[ -4   1 -12  33  11 -36 -42  27 -23  46  40  19  33  29 -36   5  62  -6
   6 -11 -34 -58  21 -19 -44  -2  24 -47 -51 -45 -33  -7  19  62  31]	1
[  0 -37 -24 -21  -3 -21  -2   3  21   3  -2   6  58  42 -18  -7  -2   4
  56  13  -2 -34 -12 -19 -18   9  45  -3 -42   5 -16  16  26  26  32]	4
[ 25 -33   7  66  29 -11  17  -7  -2 -24  14  43  53  -4  51 -15  35 -21
   4 -49  -8 -47  17 -31 -31  19 -15  14 -50  35 -37  35  23   6  33]	7
[ 12 -56 -15  34  19  10 -13   7 -17 -29   9 -13 -26   1  17  -1 -18  31
   7 -10  -1 -26 -15  -7  -3 -21  17  58 -12  38  18  23  16   8  27]	1
[-33  38 -27  35  19 -11 -15 -12 -54 -37  -4  20  17   6  43   1  30  32
  26 -32  13   4  -4  32 -27 -20 -13   0 -38 -12  -2 -56  -7  32  -9]	1
[ 23 -32  37  -9  37  -3 -21 -31 -32   9   0  -9  30  21  47 -22  11 -12
  29 -17 -26 -22   8 -37  -1  33   4 -22  -8  56 -65  16  15   1  38]	0
[ 27   7 -22 -59 -19  28  28   4   5 -16 -19  32  41  22  18   3  -3  25
  58  31   1 -32   5  19 -27 -19   5 -38  16  -1  11   3   1  -6 -17]	4
[ 19  -6 -16  14   5 -15  10  -3  -5   5 -10  82  34  32 -10   6  50 -20
  -6  13  21  12  -6 -14 -15   4   0 -44 -47 -26  10 -30   6  12   6]	3
[-24  -2 -26 -15  13   4  32  -8   9 -62  24 -71   0  -3  42  16 -16  -6
  11  15  54 -18 -24  16  46  16  -8  32   0  23 -26  -7 -19   3 -16]	6
[ -9 -26   1 -32  -3 -33  23   1  15 -51   2   1   1  17 -19  -9  -3   3
 -24  50   1  16 -37 -29  70   8   1  12   0  31   7   2  13  24  29]	4
[-16 -19  -1  37  44 -14   1  44  26 -25  28   8  31  -3  -7   0  35  -2
  18 -20  -2 -83  -3  16 -72 -11  65  68 -19  22 -36  19  32  38  69]	1
[ 17  23  24   6   7  50 -27 -40  42  -3  17  20  24  -7  25 -11  -7 -52
   1 -16 -23 -15  20 -36  57  31 -57 -24   2 -27 -59  30  -5   8   5]	0
[ 17 -31  16 -34 -33  11   9  28  27  -5   9 -19 -35  -9 -23  -9  -8  36
  18  16   1 -25 -11  24 -35 -26 -50  14  17  16   0  26 -46 -37  26]	4
[ -4  -4 -12 -11 -32  24  21  -2  25 -24  -7  14  21 -15 -42  -6   0   2
  -2   2  19 -28   9  50 -41   6  17  30  13  -7   2  -8   6  -8 -16]	6
[ -8   1  -7 -37 -17  -6  30 -28 -16  -3 -12  20  46  30 -17  17   1  28
 -29  56  30  49 -22  36  41 -19 -15 -19   9  26  15 -34  -2  30  -6]	3
[-30 -18 -78  32   2 -10 -64  12   1 -46  48 -29   6  16 -60 -13 -23  25
   9  25 -14 -60 -30  40  43 -79   3  21  -7  50 -33   4  -4  40   4]	5
[-16  -2  17 -36  -5  13   5   9 -22 -27  19 -47 -14 -14 -28  10  22 -26
  10 -12  -8  -3  -9  11  -7  -8  -6  44  33  -5 -18   9 -48  14   7]	5
[ 31  10   2   1 -30   8 -13 -11  10   9  20  -8  19   1   2  -1 -11 -14
  10  -5  -6  52  21  12  17  19 -12  61   7  17 -46   1  -6   4 -35]	5
[  6 -24 -42 -26 -27 -18 -26  35  13 -57  -6   9  -4  56  13  -3 -30 -11
  39   9 -22  33 -27  17  55 -10 -10 -14  -6  34 -25  -8   6 -33 -16]	7
[  4  -6 -15  45 -25  -2 -31 -53 -21  14   8   0 -39  -5  -7 -12  15  -2
 -30  11  -7  16   7  12  -6 -35 -27  -1  -3  46   1  -9 -35 -13   3]	2
[ -6  26 -35  29  35  39   2 -50   9 -34 -11 -56 -57  -3  -7  13 -17 -18
 -27   5  10  48 -24  26  75 -18 -86 -14  16 -54  29 -22 -29 -51  24]	0
[ 10  -7  32  32 -13 -21  -8  23 -48   1  27  10  -7  15  27  -4  24  -1
  26 -42 -52 -18  24  31 -21 -27 -10  -5 -36  35 -33  39  34   6  21]	6
[  4 -23 -41  54  31 -12 -59 -18  -8 -21  24  -4 -32  11  -6   7 -14 -62
 -62  16  -2  23 -10 -47  91   6 -51  21  10  -2 -15  -6 -24 -29  -3]	7
[ 33 -36 -20   4 -17  21  17 -44 -23  40 -50  14  42  24 -37  -1  30  30
  11  15 -11  37  -5  17 -39   2 -13 -25  33  -7   2 -32 -10 -25  20]	7
[ 20  13  45 -14   2  11  87 -29   4  -2  -8 -11  57  20  18  -2  25  20
   6  17  17  18  17  29 -48  13   0  12  -2  26   4  25  16  -6 -21]	2
[ 10 -49 -33  -2  14  -3  17  29 -11 -23   5  59  32  45 -64   3  24   1
 -25  31  17  -3  15  44  -6   8 -10  -7 -70 -23   7 -14  25  45  56]	1
[  2  23 -35 -20 -40  -5 -18   2 -37  35 -33 -13  -2  -9 -15 -15 -12  58
  48  13  -8  59   0  51  22   7 -45 -57  -6  -2 -32 -54 -19  -5 -24]	5
[-11  -9  48 -17   1  11  12  71  28  16   3  17 -12 -11   3 -20  44   0
  54 -22   1 -41  17  -3 -75  39  20   4 -15 -23 -50  16 -20  -5  15]	2
[ -6 -12  -8  -3 -19 -36   9  31   3   2   2  16  12  19 -25   5  19  -7
  14 -14 -26 -27   5 -27 -41  13  68 -49 -60 -32  54  17  40  39   3]	1
[ 20 -59  10  -8 -42  16  44  -2   6 -28 -38  41  41  23  26 -15  11  27
  48  12 -10  49  -6  -1 -50  34  42 -26 -15  49  10  19  13 -12 -43]	1
[  7 -37  22 -35 -11  18   3   2  17  -6 -10 -28  23  20 -20  -5 -24  -6
   9  31 -35  29 -14  28  -8  10  16 -49  29  50 -18  17   4 -14  11]	7
[ 13  -1  18 -15   7   7  39  23 -21 -13  -9   0  -9 -17  15 -18 -17  34
  -3  24   4 -19  30  52 -28  -1   0 -10  -9  32  31  18  46 -25 -31]	5
[ 32 -23  10  33  38  15 -16   9 -38   7  16  54  54  -4   8 -13  25 -37
  -4 -46 -28   4  43 -12  -4   9 -53   0 -26  -9 -31   9  -9  16  52]	7
[  5 -10   6  32  22   1 -21 -29  40  63  18  13  89  27 -81   0 -29   6
 -21  28  -6  68   2  -2   3 -13  30  26   0   3 -16  20  15  42  13]	4
[  7 -29  -8 -67 -16   5  19  27 -39 -36 -14 -41  34 -12   5 -19 -25  56
  54  22  -1   0 -17  44 -28  21  24 -18  23  64 -16 -19   4  -4 -43]	5
[ -7  -8 -25   7 -38   8 -51 -99  40  65 -28 -47   8  52  30 -11 -42  25
  57  23  21  33 -14  -6  15 -12  23  20 -14  22 -18 -18  17 -28 -12]	2
[ 36  -5  43  10 -46  26  38   8  12  15 -25  31  18 -25  13 -12  15 -21
  42  21 -33 114  -4  -1 -29  14  36 -42  17  26  24   1  -4   0 -60]	7
[ 47  46  -9 -11  -8  21  62  -3  63 -21 -11  36  16 -10   5  -2 -12  17
  -6  12  29  50   4  20  10 -29  -8  23  11   9  45 -13  -5  -6   1]	2
[-12  17  -4  38 -21 -16  17 -46   3 -29  -4  37  49 -11 107 -19  45   6
  11 -44  35   3  52 -10 -53  68  -6  71 -52  22 -24 -31  -8  12 -20]	5
[ 30 -43  16  22 -23  13 -39  93   6 -26  28  27 -53 -38   6  -8 -26   0
  46 -43 -30 -38  -8  24 -18  -1  11  64  -1  54 -67  44   4  -9  13]	6
[ 20  -4  -1  -9 -42  15  29  14 -29  -2 -10  29   8 -11 -22 -10  29  11
  19   3  -9  61  18  35 -29  -2  -4  14   4   6  17 -23 -30  10 -20]	2
[-20  24 -13  -6 -23  24  13 -39 -74 -32 -14 -18 -35 -19  38  20  46 -16
   3  -2  18   0  -7  30  20 -12 -76  -7  29 -18 -21 -43 -65  -7 -27]	7
[-15 -18   5 -29  -6  11  13 -18  26   0 -32  14  15   7 -18 -20 -18 -52
  21  35   3  25  16 -30  34  31  22 -17   2  21  11  31 -27  -9  -5]	0
[  0   8 -36 -48 -20  19   3 -40  -1 -28  -8 -52  -7  -4   9  13 -34  16
  23  20  47 -28 -27  29  33   0 -44  -5  -7   9 -23 -25 -30   8   0]	1
[  0   1 -12 -26   4   5 -35  47 -41 -21  26  -8 -38 -49 -17  -8 -52  18
 -19  19   9 -29   5  35  59  -3 -58  -6  -8   4   9 -24  -9  27  19]	6
[ 15 -38  29  15 -28   4 -28  35 -13 -30  18 -29 -99 -10  -3 -26   5  30
  -2 -26 -44  -2 -26  21  -3 -33 -23 -10   6  24   5   1  19 -52  -6]	3
[ 10 -14 -37  12 -10  44  -4 -11   2  27 -11  -8 -54 -43 -48   6 -37 -33
 -16  32  -8  58   9 -17  57 -37  42 -25  31   3  71  24 -27   7 -32]	5
[-10 -15 -32  -8 -11  19 -80  19 -16  25  19   5 -30  22 -30   3 -32  67
 -12  51 -24  -9 -15  41  45 -52 -31 -52  24   7  -2 -31 -11  29  16]	0
[ 44 -23  31  -9 -34  72  72   6 -16 -66 -42  48 -15  -7  33   5   5 -17
  19 -13  -1  33   9  58 -43  33 -29 -12   1  -1  12  25  15 -52 -70]	7
[ 26  22 -28 -32 -34  17  23 -35  13  -3 -48   6  33  16   6 -21 -22  44
  14  61   4  58  44  60 -23  27 -16   6   4  15  54 -55  -2  -9  18]	1
[  3 -21   9  11 -37  20 -25   3 -59  12 -16  39  -6 -43 -27 -29   5 -10
   5  -3 -25  40  31  26 -18  14 -40  18   7 -18  11  -9   1 -31 -54]	5
[ 44  -3  -4  -4 -11  18  34  18 -31 -15 -19  17  10  23  18   9  29  19
  29  11  -2  73  11  51 -43  29 -24   0  -2 -15  -7 -36   0 -29 -27]	1
[ -3   4 -40  -2   8 -17 -66  48 -28  26  36  -6 -34  19 -57 -19 -10  52
  -1   0 -21  -7  15  -7  40 -66 -26 -51 -11  -6  10 -14 -49  34   5]	5
[ 14 -22 -14  83   7   4 -36 -70 -15  41  12 -26   8  33  28   3   6 -10
  57  -2 -41 -19 -14 -22  -7 -47  48   0 -42  18 -13  45  68  17   7]	4
[ 61 -25  -4  25  56   7 -26  36  11 -31  30  14 -53   2  40  -9 -29  10
   3   3 -11 -75  -1  -2 -48 -48  12   0 -16  41  34  32  43 -50  30]	4
[ -3 -44   6 -23  -1  -8  33  49  11 -75  15  46   5 -37 -15 -14   1 -43
 -49  25   9  -3 -12 -14  12  32  35  28  19  40  21  14  21 -14 -38]	2
[ 11   3  10 -13 -11  16  36 -10 -30  31  -8 -12  39  -3 -28  -6  33   6
  32  14   6  17  30  27 -50  -1  23  14  30  23 -14  -2 -44  15 -27]	0
[-57   8   3 -49 -22 -17 -23  18 -18   9   4 -58 -23 -45 -31  -1 -46 -24
 -11 -15  -4 -37  10  10  38  32  -3  11  23  20 -40  23 -30  -1  -9]	2
[ 13 -18  19 -22   0  26   8  22   4 -17 -21  28  10  -8  90  16 -20 -50
  57 -51 -24   3 -10 -35  18  39  18 -70 -11   9 -36  42  23 -23 -23]	7
[ -3  11  22  12   3   4  26 -26 -15 -35 -14  30  -3   8   7 -19  16 -12
 -18 -27 -11 -11  27 -15  24  -1 -40  -6 -27  23  12  32 -23   8  27]	3
[ 56  23  -2 -26  -4  28   9  33  65  -5  -6  19  28   3  -4  -2 -21  -9
  42  -2   2  15  15  26 -35  33 -31  19   1 -31  -6  -5 -16 -33  19]	0
[ 43  -2  55 -24 -16  29  45 -72 -11 -17 -39 -14  26 -11  89 -13  23   5
  49 -46  -4  14   7 -40 -38  47 -43  27  12  23 -19  12 -23 -31  18]	1
[ -9  16 -44  43   0 -12 -42   7 -67  -4  18 -26  -4  11  11   0  26  31
  43 -29 -26  22 -12  50  12 -27 -58 -26 -10  -5 -59 -45 -25  -5 -18]	0
[-22  -9  50 -17  -4 -12  21  24  25 -46   9  -4 -29 -25  11 -16  17  12
 -49 -31   1 -57  14 -13 -59  19  -3  32  18  33  31  21 -38 -22  29]	3
[ 17  34 -23  68  -2  -2 -91 -27 -39  -9   7  41 -79  32  11  -9 -18  37
 -58 -29 -61  -3  35  39 -11 -46 -24 -39 -36  19  33 -15  33  -8   5]	5
[ 16  14 -52  69 -32   1 -54 -32  22  86   7   1 -20  12 -29  29  -4 -31
  17  -2  -4  61 -10 -19  52 -45  36  25  25 -30 -31  -6   4 -12 -38]	6
[ 21   2  22 -43 -14  32 -21 -21 -21 -75   6  23 -32 -24  -1 -10 -24 -97
  -5 -26   0  18   5  22  75  54 -75  17 -55  -7 -46 -12  -5  24  33]	0
[   9    6  -15   11   23  -32  -19   25  -43  -25   34   41   34   29
   24  -24   14   42   -5  -13    4  -63   59   42 -101  -44   -2    5
  -49   40   61  -17  -10    8    6]	0
